Each row is shifted at random along 4 fixed directions that mean nothing.
Known rows, with every step that occurs
tadipeg -> rito -> ketu -> tofam -> togaz -> kinev -> nanuka: [-315 -193  155 -232   10  178 -391   28  -34   45   11  288 -132  237
  152  -48 -118   91 -354 -376  106   66  419  260  285  408 -122  247
    0 -144 -133    2   26  -69   29  112 -132  202 -250  -48   97   22
   68]
nanuka -> kinev -> togaz -> tofam -> ketu -> tadipeg -> rito: [ 100 -104   -1  101  124 -217 -178  155  -57    1 -125    6   75  -48
  132  -79    9  -62 -223  -86    2  217   40   62   67  250   19   -2
  172  108   92    9 -262 -282  135  322 -167  -43   51  -81  264  -16
  -20]
kinev -> togaz -> tofam -> ketu -> tadipeg -> rito: [ 101   17  -29  173  233   61  365  -69  -25 -139   54   40   22  -49
  109    0    0  140 -112 -126 -198  106   74   72  249  322  124   13
 -182  136   32   89 -153   31   19  271 -269   80  230 -234  100 -181
   51]
togaz -> kinev -> nanuka -> vikun -> rito -> ketu -> tofam -> tadipeg: [ -56   29  -37  -48 -112  186 -261  117  322  307  -62  258 -459  110
  -11 -214  140  337  -61 -349  186 -245    7  380  273  467 -100  143
 -305 -118 -252  -17  -22  -55  -64   98 -290 -293  283   86 -178 -151
  198]
pezusod -> tofam -> tadipeg -> rito -> ketu -> togaz -> kinev -> geke -> nanuka: [  14 -191  106  -92  -37 -105  -17   54    7   86 -138  192  -53  -93
  -26 -143   -9   12 -339 -351   64  138  271  192  252  409 -122   87
   57  -45 -100 -129 -203 -131  140  228 -140   54  -26  -60  103  -25
  107]
tofam -> tadipeg -> rito -> ketu -> togaz -> kinev: [-158  189  -95  285   88  355  -69   32  481   30   52  278 -286  127
  124   13  170  596  -16 -247 -348 -271   27  344  267  268   46   -4
 -613  188  -81  102  145   72  -60  221 -386 -214  354 -158 -208 -262
    2]
tadipeg -> rito -> ketu -> vikun -> nanuka -> kinev -> geke -> togaz: [  -4  -75 -110  453  123 -177 -106  268  268 -356  -83  413   28 -188
  205  -64  318  301 -131 -480 -495 -240  -42  301  105  222  108 -254
 -215  152  -87 -141 -221   45  120  311 -467 -303  162 -140  -11   -2
  -27]
pezusod -> tadipeg -> rito -> ketu -> vikun -> nanuka: [ 181  -11    3   27  127  196  612  -76  139 -152   49  293 -305 -182
   27  -35  -45  240  112 -322   12 -269   40  345  327  265 -122    8
 -479    8 -200 -175 -170  109 -109   82 -325 -140  455 -218 -141 -233
  108]
pezusod -> tofam -> tadipeg -> rito: [-369 -276   85 -126  -41    6 -517  145  112 -119  -91  302  174   -3
   99    0  -79  195 -187 -349 -189    1  416  295  327  156 -180  -27
  -46   61  -48 -190 -213 -180  113  240   58  159 -226  -41   28  195
 -123]
vikun -> rito -> ketu -> tofam -> togaz -> kinev -> geke -> nanuka: [-113 -285  154 -357 -124  -37 -388   89  -90  291  -82  277 -185  -33
  -46 -235   -2 -110 -433 -458  406   63  317  210  179  501 -164  297
  155 -251 -233  -12 -163  -69   22   38  -75   84 -231  116   62   79
  275]
nanuka -> vikun -> pezusod -> rito -> ketu -> tofam -> togaz -> kinev -> geke: [ 210 -135  215 -366 -212  280  264 -153   34  595    3   85 -555   92
 -184 -198 -106  -56  -67   86  742  115   71   97  196  638  -28  491
 -106 -345 -239  122   38   32 -258  -82 -255 -149  504   82  -49 -316
  464]
tadipeg -> rito -> ketu -> tofam -> togaz -> kinev: [-222  -28  125   28  127  441  188 -208  -25  -69  152  390 -212  240
  178  104 -129  438 -216 -338 -128   -1  396  281  446  514   31  222
 -402  -61 -105   58  182  162 -207  133 -259  212  173 -278   -5 -318
   38]
nanuka -> kinev -> togaz -> tofam -> tadipeg -> rito -> ketu -> vikun: [ -84   -7  -77  379   65 -108 -216  237  231 -219  -87  326   69   26
  228  -74  237  299 -180 -293 -429  -64   40  269  240  324   84 -134
 -154  148  -16  -54 -181 -156  144  364 -276 -252  219  -99   80  -55
 -114]
tofam -> ketu -> togaz -> rito -> tadipeg: [  48  -77  104 -402 -134  165 -159  -13   81  518  -29   69 -362   51
 -107 -196 -119  -25 -111    3  664   16  167  230  135  323 -202  394
  -65 -133 -146  101  -46 -193 -129  -18  -64 -103  185   71  -89 -132
  304]
kinev -> nanuka -> vikun -> rito: [ 323 -136   85 -174  -12 -154  354   75 -259 -115   -9 -224  -75 -141
   25 -198  -30 -307   26   43  338  146  -35 -102  -16  222   76   85
  200 -104  -25   20 -361  -11  -14   52 -172  -38   26   44  204  -18
  217]
rito -> ketu -> vikun -> pezusod -> tadipeg: [ 337  -71 -151  185  131 -163  613  131   -5 -419  -13  236  -52 -397
   97  -42  144  -85    7 -206 -148 -156 -151  103   38  135   -4 -162
 -203   71  -48 -146 -416   79  121  187 -233 -236  359  -69   47  -12
  -29]
tofam -> togaz -> kinev -> geke -> rito: [  77  151  -12  236 -107 -208 -259  267  358   54 -131 -193   17   -4
   27 -175  328   71 -128  114 -174  100 -136  -27  -87  180  226  -54
    4  259   52  195 -135  -90  171  269 -245 -249   16   86   13  -16
   83]
pezusod -> tofam -> tadipeg -> rito -> ketu -> togaz -> kinev: [-161  -89   36  200  104  174  -82   29  127 -115  -14  360  -26    3
  187   44    1  339 -237 -368 -328   -6  288  283  291  325  -82  -16
 -269   89  -10 -111    4  -37   30  283 -203   18  143 -200   75 -123
  -97]
geke -> nanuka -> tadipeg -> rito -> ketu -> togaz -> kinev: [ 226  111   61   14   61  166  257  -76   35  209   -7   17 -438   48
   52  -86  -33  242 -151 -201  258   -7   70  277  140  363  -70  163
 -227   -6  -48    3   46  -73 -105  134 -324 -107  231 -165  -16 -386
  153]
kinev -> ketu -> vikun -> pezusod: [-116 -238 -158  119  125 -107 -439  288   93 -349  -16  422   39 -123
  278   27  184  101 -182 -423 -321 -139   65  270   17  173  -24 -129
 -108   39  -56 -109 -253   -7  139  228 -235 -158 -141   23   67  233
 -101]
tadipeg -> rito -> ketu -> tofam -> togaz: [ 205  -27  154 -370    9  120  840 -194 -204  175   76  -48 -210  -31
 -187 -158 -207 -325  -53  203  570  167  106  -72  222  397   48  355
   -6 -166 -174  137 -195   98  -76  -65  -55  146  344  -97  -20 -228
  360]
kinev -> geke -> togaz -> tofam -> ketu -> vikun -> pezusod -> rito -> tadipeg: [ 448   75  -41  -17 -122 -205  782   12  171  203 -100   -5 -198 -288
 -256 -302  256 -208    6   93  290   16 -223    0  113  396  170  110
  -67  -43 -158   78 -350   58   62   90 -295 -340  666   60 -108 -172
  353]
tofam -> ketu -> vikun -> rito: [ -10  -57  -14 -109   57  393   48 -102  177   54   97  341 -298   54
   53   34  -51  404   83 -280   63 -188  128  335  310  358  -20  136
 -520   -6 -165   27  -51  122 -246   76 -276  -44  295  -94 -206 -209
  138]
rito -> ketu -> tofam -> togaz -> kinev -> geke: [ 103 -158   87  -58   32  -69  358  -49 -282   -2   -1   54  -64  -69
   22 -113  -45 -195 -268  -63  175  233  155  -72  104  459   89  204
  114 -133  -49   58 -141   65  -23  118 -120   98  141  -79  209 -117
  175]
tadipeg -> rito -> ketu -> vikun -> nanuka -> pezusod -> tofam -> togaz -> kinev -> geke: [ -69   10   85  144   44  533  218 -188  257  210   78  297 -476  163
   81   31   19  486  -79 -289  -77 -107  132  263  322  576   42  194
 -551  -96 -149   -5  280  247 -223  119 -539  -74  512 -174 -136 -413
  193]
tadipeg -> rito -> ketu -> vikun: [  67   27  -56  190   65 -173  126  278  159 -374  -46  304   81 -123
  120 -105  135   -2  -44 -128 -165  -46   -1  188  140  128   35 -131
  -51  143  -83 -100 -299  -79  153  191 -206 -240  131  -89  -37   51
  -17]
vikun -> tadipeg -> rito -> ketu -> tofam -> togaz -> kinev: [ 263  246  -15  -23   63   59  911 -120   89  273    9 -152 -363 -127
 -206 -254  116 -181   12  117  291  -40 -225  -50  121  385  156  204
 -228  -28 -149  159 -103  120  -64   -7 -247 -158  657  -91  -90 -325
  307]
nanuka -> kinev -> geke -> togaz -> rito: [  39   13   35  373  -56 -111 -386  185  214   44  -91   -8  -44   29
  177  -62  223  355 -177  -71 -222   95   40  136  -16  252  167  -37
  -41  166   94   85   41 -111  -51  304 -383 -258   96  -76  112 -162
   33]
rito -> ketu -> togaz -> kinev -> geke -> nanuka -> tadipeg: [ 406  -12 -119  508  247 -255  476   92 -221 -419  -41  -29   33 -325
  230  -42  175   59 -233 -309 -354   99 -100  -12  -90  234  148 -225
   -8  169  173  -59 -258   46  132  386 -385 -112  132 -214  300 -187
  -57]
tadipeg -> rito -> ketu -> vikun -> nanuka: [ -50   58 -108  166   69  -48 -116  300  338 -175  -54  282 -118 -126
   93 -140  219   76  -27 -289 -140 -256  -74  284   60   92  -42 -143
 -199  116 -160 -136 -165   -7  123  125 -285 -297   92  -20 -184   71
   31]
pezusod -> tadipeg -> rito -> ketu -> vikun -> nanuka -> kinev -> togaz -> tofam: [  -4  -94  -25  276   19 -257 -537  398  291   45 -215  196  -64 -170
  179 -203  242    4 -241 -339 -119  -97  -55  320  -57  174 -154 -138
   65   89  -44 -245 -158 -313  216  261 -257 -416   89   12  117  102
  -43]
pezusod -> tofam -> tadipeg -> rito -> ketu: [  95 -153  102 -263  -43  -98  742  -98 -193 -118  -20   88  -17 -137
 -158 -107 -195 -195  -37  -29  310   97  195   52  333  250  -22  141
   66 -100 -110  -69 -349  -49   15   50   14  157  270 -134   57  -48
  139]
geke -> nanuka -> tadipeg -> rito -> ketu -> tofam -> togaz: [ 236  -25   72 -238   66   83  627 -165 -162  113   13  -21 -215  -88
 -117 -127 -154  -89 -135 -134  395   45  102  105  232  353  -37  192
  -88  -66 -104   19 -261    9   11   90 -109  158  192 -117  -46 -242
  225]
tofam -> togaz -> kinev -> ketu -> vikun -> tadipeg -> rito: [ 157   26  -84   80  126 -174  145  125  139  -54  -77  -31  -17 -133
   49 -167  192 -137  -58 -118 -116    6 -159   56   43  235  134  -17
  -82  138   -1   65 -315 -115  105  195 -263 -187  228  -27  102    4
   42]
pezusod -> rito -> ketu -> tofam -> togaz -> kinev: [ -27  -88  133   22   15  215   -8  -35   13   37   24  205 -141   62
  138   23 -101  130 -208 -149   49  114  262  165  143  319  -44  149
 -132  -14    0   25   65  -19  -87  151 -180   24  148 -113  103 -177
   20]
togaz -> kinev -> ketu -> tofam -> tadipeg: [ -93 -327   60 -336  -11  -93 -287    9 -275  117  -75  219 -115   65
   85  -40 -176  -21 -326 -317  276  179  376  229  252  445 -181  235
  134 -187  -83  -78 -206 -213  -31  157   34  166 -145  -10  229   30
   30]
geke -> kinev -> togaz -> tofam -> tadipeg -> rito -> ketu -> vikun -> nanuka -> pezusod: [  29 -220  103 -370 -115  -67   94  -17 -185  176  -59  310 -304  102
   10 -135   -9  -38 -340 -352  432   26  286  255  375  631 -141  303
   30 -301 -249  -46 -259  -88    0   83 -128   62   73   43   94 -136
  220]
vikun -> pezusod -> tofam -> tadipeg -> rito: [ -18 -115   37  -28  130  232  711 -214 -105 -309  123  186  -34  -92
   39   93  -72  230    2 -239 -249  -39  219   61  447  345   83   28
 -378  -21  -69  -15 -207  268  -74  171 -191  265  267 -207   36 -169
   12]
rito -> ketu -> vikun -> nanuka: [  82  -62 -179  140   43 -391 -263  459  119 -218 -165   93   36 -316
  115 -202  271 -331 -150 -215  -32 -121 -168  102 -268  -50  -68 -233
  167  112  -36 -202 -350 -129  280  159 -116 -320 -118  132    1  274
  -44]

Rows
[ 195 -169  -33   49   87  115  204   87   91 -250   34  347 -230 -175
  149  -23    5  199   45 -354   -6 -233   13  290  213  236 -124  -29
 -281  -61 -129  -93 -273   54   21  177 -377 -214  263  -45   19  -55
   70] => kinev -> nanuka -> vikun -> pezusod -> rito -> ketu -> tadipeg
[ 101  -98  107   -4   87   93  488  -77 -155 -194   36  243  -68  -20
  124   -4  -14  -78 -238 -203  -39  163  192   37  245  457   66  123
  -89  -82  -41  -41 -135   89   -8  146 -219  114  206 -124  163 -157
   23] => tadipeg -> rito -> ketu -> vikun -> pezusod -> tofam -> togaz -> kinev
[  77 -272   95 -487  -84   67   22  -25  -22  239  -72  221 -248  -87
 -126 -136 -131 -153 -232 -347  534  -46  203  275  227  362 -239  232
  -25 -193 -207 -130 -318 -122   73   35  -33  115  -42   85  -99   17
  204] => geke -> nanuka -> vikun -> pezusod -> tadipeg -> rito -> ketu -> tofam -> togaz
[ 254 -271   38 -340  -79 -183 -164  144 -168  137 -174   64  -63 -170
  -35 -103  -94 -364 -264 -191  496  251  125   63  -65  222 -176   68
  302  -82    4 -172 -395 -229  143  141  -48   54 -163  158  101  105
  100] => geke -> nanuka -> pezusod -> tofam -> ketu -> vikun -> rito
[ 136 -194   55   44  177   96  207  -83 -120 -105    6  194  -70  -38
  173   37  -65   99 -195 -291 -109  146  151  129  269  470   20   81
 -128  -29   23  -40 -191  -32  -11  270 -295   89  197 -151  241 -145
   -5] => nanuka -> vikun -> pezusod -> tofam -> togaz -> kinev -> ketu -> tadipeg -> rito
[ -32 -109   76  -27   63  172  133 -189  -26  -33   21   46 -157   73
   71  -32   30  359 -113 -459 -140  -44  200  208  351  467  129   97
 -314  -15  -38   11  -94   81 -172  198 -318  175   51 -149   29 -224
   74] => tofam -> togaz -> kinev -> geke -> nanuka -> vikun -> tadipeg -> rito
[ 448  -57    5   58   78 -294  868   38 -279 -453  -25  -85  -80 -189
   56 -106    8 -271  -27 -109  123  128 -121  -73   93  212  133  -38
  172  -44   46  -43 -412  -55   91  146 -327  -43  214 -114  312  -71
   40] => togaz -> kinev -> nanuka -> vikun -> pezusod -> tadipeg -> rito -> ketu
[-103  -25  -33  -69  -28  441  -17 -174  320  351   17  342 -589  193
   51   43   44  582  -49 -334  -11 -211  137  458  373  597  -69  226
 -645 -131 -213  -42  194  100 -242  123 -342 -159  497  -59 -187 -328
   95] => togaz -> kinev -> ketu -> vikun -> pezusod -> tofam -> tadipeg
[ 129   27   63 -355 -330  -81  208   22  276  558 -194  -18 -535   64
 -365 -334  104  -43  -82  -74  659  -28  -70  213  236  482  -16  279
    6 -222 -280  -25 -123 -153  -11  -25 -211 -220  344  162 -236 -138
  376] => togaz -> kinev -> geke -> nanuka -> vikun -> pezusod -> tofam -> tadipeg -> rito -> ketu
[ 304 -157  162 -432  -42  -12  821 -111 -230  113    3   16 -153 -160
 -174 -187 -133 -542 -104  140  578  204   69 -109  157  410   -4  310
  111 -229 -172    4 -353   53   25  -57  -39   89  321   24   59  -90
  315] => tadipeg -> rito -> ketu -> vikun -> pezusod -> tofam -> togaz
[-365  173  -83  434   47  409  -93  -47  524   24   82  333 -319  279
  156   54  203  882   -5 -324 -490 -371   58  458  388  363  180    3
 -680  126  -93  123  304  108 -157  239 -472 -219  505 -246 -214 -330
  -12] => nanuka -> kinev -> togaz -> tofam -> tadipeg -> rito -> ketu
[ 348  102  -61  392   23 -212  135  271  161  -43 -116   34 -207 -180
   93 -211  261   36  -33  -69   -5    6 -258   56  -64  277  101  -95
  -16   81  -34  -38 -147  -68   10  215 -469 -478  389  -26   75 -178
  125] => togaz -> rito -> ketu -> vikun -> nanuka -> kinev -> geke
[ 196 -286  -42  239   23 -367 -197  380  -34 -565 -131  387  259 -290
  232  -15  102  -70 -235 -377 -231  108  112  141   -3   73  -59 -266
  228  112   66 -205 -483 -152  302  357 -279 -172 -185    5  212  221
 -113] => kinev -> geke -> nanuka -> pezusod -> rito -> ketu -> vikun
[ 146 -135   42   22    2  102  274  -55   10   17    1  307 -242  -27
  106  -49   45  165  -74 -213   74  -51   65  224  250  463   15  150
 -225 -131  -86    7 -148   -8  -97  172 -309 -187  501  -55  125 -212
   88] => nanuka -> kinev -> togaz -> tofam -> ketu -> vikun -> pezusod -> rito -> tadipeg
[ 120 -123   25    8  197  -71  389   24 -209 -214   30   99 -104 -174
  140 -123   26 -132 -183 -334   -3  -15   84   79  119  300  -23   69
  -16  -81  -62  -26 -226   38   45  122 -280    6   85 -150  261  -46
  102] => vikun -> tadipeg -> rito -> ketu -> togaz -> kinev -> nanuka
[  40 -211  102   56    7 -248  149  -20 -259 -155  -86   31  197  -37
   77  -56   15   98 -265 -205 -140  268  286   16  313  422  155   28
  153   10   61  -11 -312  -97   18  326 -138  188    6 -155  294 -106
   12] => nanuka -> kinev -> geke -> togaz -> tofam -> tadipeg -> rito
[ 297   20  -61   98  125  -43  499    1   89  -56  -13  -42  -53 -169
    0  -83  124 -105  -49  -20  -58   95 -143   -4  105  300  136   -3
 -146  106    4   46 -270    7   94  201 -291  -94  363  -79   57 -115
  104] => kinev -> togaz -> tofam -> ketu -> vikun -> pezusod -> tadipeg -> rito
